[-10.5 -12.1  11.1 -15.9  38.2  -4.6  17.1  14.5  30.8   9.0  -8.6  10.2
  30.4  -4.7   5.5  35.2  -6.5  10.5  54.9 -30.0  16.4 -13.9  18.8  -2.1
  12.9  15.9  20.4  -0.7   7.5  19.7   6.6  22.3  25.3 -16.4  -5.8  20.3
  11.2 -38.7 -12.5  12.2  20.5   5.5   2.7  -3.7   3.4 -10.7  -0.3  -1.3
   1.0 -12.5   9.8  28.1]
Q841
[ 12.0 -15.2   1.5  14.1   2.5  -1.4   1.4 -10.2 -25.3  12.2 -10.7   5.0
  55.5   9.0  -1.8  25.1   0.1  18.8  -5.3   0.9   1.8   6.7  -6.7   6.5
   0.4  16.5  10.5  -8.8 -16.8  39.6  15.2  -8.3  16.8 -30.6 -28.8 -19.3
  23.4  27.0  60.4 -13.5  29.3  -9.2  -5.7   1.0  -9.8 -23.7 -15.9  22.4
   5.1 -20.8  -2.2 -17.4]
Q663
[ -5.7 -10.2 -13.7  23.9  -2.4 -16.9   0.6 -10.8 -24.3   6.0 -10.6   0.2
  35.3   9.1  -8.0   2.4   5.4  10.2 -17.1  16.1   1.5  16.0 -20.8  13.2
  -6.6   1.3 -24.0   0.0 -13.6  24.7  14.7 -13.6  14.5 -19.8 -20.6 -23.7
   8.3  22.6  16.5 -15.9  16.9 -12.7 -23.9   2.3  -9.9 -15.4 -10.9  22.3
  -0.3  -9.6 -12.3 -27.4]
Q807
[ -1.4   3.4   6.1 -13.8   3.7   0.4  12.9   6.9  13.5   7.7  15.4   7.0
 -37.8 -13.0   2.1  -1.5   6.2   0.8  14.2   2.2  -4.6  -5.2   9.9  -1.6
  12.1   0.0  14.4  16.4  11.2 -24.3 -14.0  22.4  -5.0  11.5  18.1  18.4
 -14.7 -17.4  -6.4  13.8  -0.1   8.9  14.4   1.9   9.1   0.2   8.6 -24.2
   9.6  10.0  -7.7  25.8]
Q841
[ -3.6  -6.3  -8.7  -2.3  -4.9  -8.0   5.1 -21.8 -30.2  -0.6  -5.1  -1.3
  18.9   3.1  -3.6  -2.4   1.3  14.3 -16.3  15.7  -8.8  15.0 -23.5   3.7
   1.8   6.4 -26.6   1.3  -3.5  14.2  10.2  -2.0   0.8  -7.8 -14.8 -17.1
   2.3  -4.8  20.0 -15.5   8.7 -20.2  -6.9  -3.3  -7.9 -10.1  -8.1  15.9
   2.2  -6.3 -18.5 -19.3]
Q807
[ -4.0  -9.8  -9.1  16.3 -10.5   7.7 -15.4 -12.1 -30.1   8.7  -8.5   2.6
  25.5  18.4 -20.4   1.9  -8.3   9.5 -15.6   5.0  16.6   1.1 -16.5   8.0
  -8.8  -6.5 -29.3  -6.1 -13.2  34.0  12.5 -20.2  10.6 -18.1 -13.9 -25.6
   6.3  35.1  19.3 -16.9  -1.5  -6.5 -16.3  10.6  -4.8  -8.7 -12.2  23.6
  -7.7 -17.6   9.1 -38.7]
Q663
[ -7.8 -13.2  -2.5   2.0   2.2  -1.7  -2.7 -15.4  22.1   4.5 -10.7  -1.6
  30.4  10.0   2.8  26.0   3.6  15.0   4.5   0.7   4.8   1.9  16.6  12.7
   4.0   9.3  -8.4  -8.2 -14.0  19.7  13.6  -7.9   6.7 -19.1 -51.2 -17.5
  17.2   2.9  10.2 -28.4  16.7  -1.2 -12.1  -5.9 -10.5 -22.6 -18.0  14.7
   0.9 -11.9  -1.8 -22.5]
Q663
[ -4.3 -14.2  -8.4  14.0  -6.8   2.0  -6.8   3.0 -12.8   3.0   2.1   1.9
  27.7   5.7  -8.7  -1.1  -0.4 -13.0 -11.2   9.9   0.0   8.3  -8.3   5.4
  -6.6   4.9 -19.8  -8.7   9.2  12.2  13.6  -8.0  16.1 -17.3 -15.5 -25.3
   4.9  26.7  18.9 -17.5  10.4 -18.0 -10.0  12.7  -3.7  -7.4  -6.8  16.3
 -14.0  -7.7  -4.7 -26.1]
Q807
[  5.8   0.2  -0.5   6.3 -29.0   8.1 -11.4  -2.2 -21.1  -0.7   5.9  -1.1
  -5.4  15.2 -13.4 -15.0  -9.1  -5.2 -21.3  12.5   8.0  -3.9 -20.6   1.8
 -15.1  -7.8 -29.2  -6.5  -6.8  20.1  23.8 -27.1  -6.5   0.4  -4.0 -28.0
   8.3  29.1  15.0  -9.8 -18.6   4.1 -12.3   9.6  -6.3  16.7  -3.2   9.5
  -5.9  -8.0  25.6 -35.5]
Q663
[  5.6  -3.3   5.1  -1.8  -6.0  -2.6  -3.3   4.8  -3.4  -6.6  -1.8   1.5
  -8.6  -0.4  -1.9  -1.2   1.1  -3.2  -4.6   7.8 -10.2  -1.4   1.9  -4.9
   5.2  -3.4  -1.7   2.1 -12.1  -0.4   1.9  -5.1  -1.3  10.5   0.3  -4.4
  -3.9  21.3  -1.6   6.7  -3.5   3.5  -0.9  -2.6   5.2   4.2   0.8  -4.4
  -7.7  -1.0  -2.1  -1.8]
Q663
[-11.0 -18.2   2.8  21.1 -16.9  -7.1 -15.5 -10.1 -23.8   8.6  -1.8  -1.4
  28.9  22.2  -9.9   4.1  34.4  10.8 -11.9   3.1   2.4   4.5 -17.2  11.4
  -6.5   2.2 -25.6  -7.6  -6.7  25.9  12.2 -21.1  11.1 -10.4 -11.5 -21.0
  11.9  18.9  16.6 -13.2  13.9  -2.8  -8.4  -2.4   4.0 -27.9  -7.2  15.0
  -9.0 -17.1  -0.8 -32.5]
Q663
[-13.0 -14.6  -3.1   9.8  -8.9   4.2  -5.0   6.0 -15.5   0.4  -1.6  -2.8
  18.0  -4.1 -19.4  -3.6  -4.7   4.4 -12.6   4.3  11.7   4.4 -16.0   3.6
  -1.1  -9.6 -11.6 -10.5 -10.0  22.8  22.2 -15.5   1.1 -11.0 -10.6 -13.2
  -1.9  19.7  22.8  -5.5   7.4 -10.2  -5.8   4.1 -10.0   0.4   5.8  13.3
  -5.5  16.3  28.1 -14.5]
Q807
[-12.8 -15.4  -0.6  20.8   6.5  -5.1  -1.2 -16.1  -7.1   9.4 -10.9   2.9
  40.3  13.3 -19.1  24.1  -0.1   6.1 -18.4  -3.1  25.1   2.2  -6.9   6.8
   0.5  15.8 -18.4  -3.5  -7.0  39.6  16.3  -9.9  20.6 -27.3 -24.3 -24.9
  16.5  13.1  18.3 -19.1  19.3  -5.2 -16.4  -6.9 -11.7 -26.0 -11.7  33.0
  -2.8 -17.9 -12.5 -22.5]
Q663
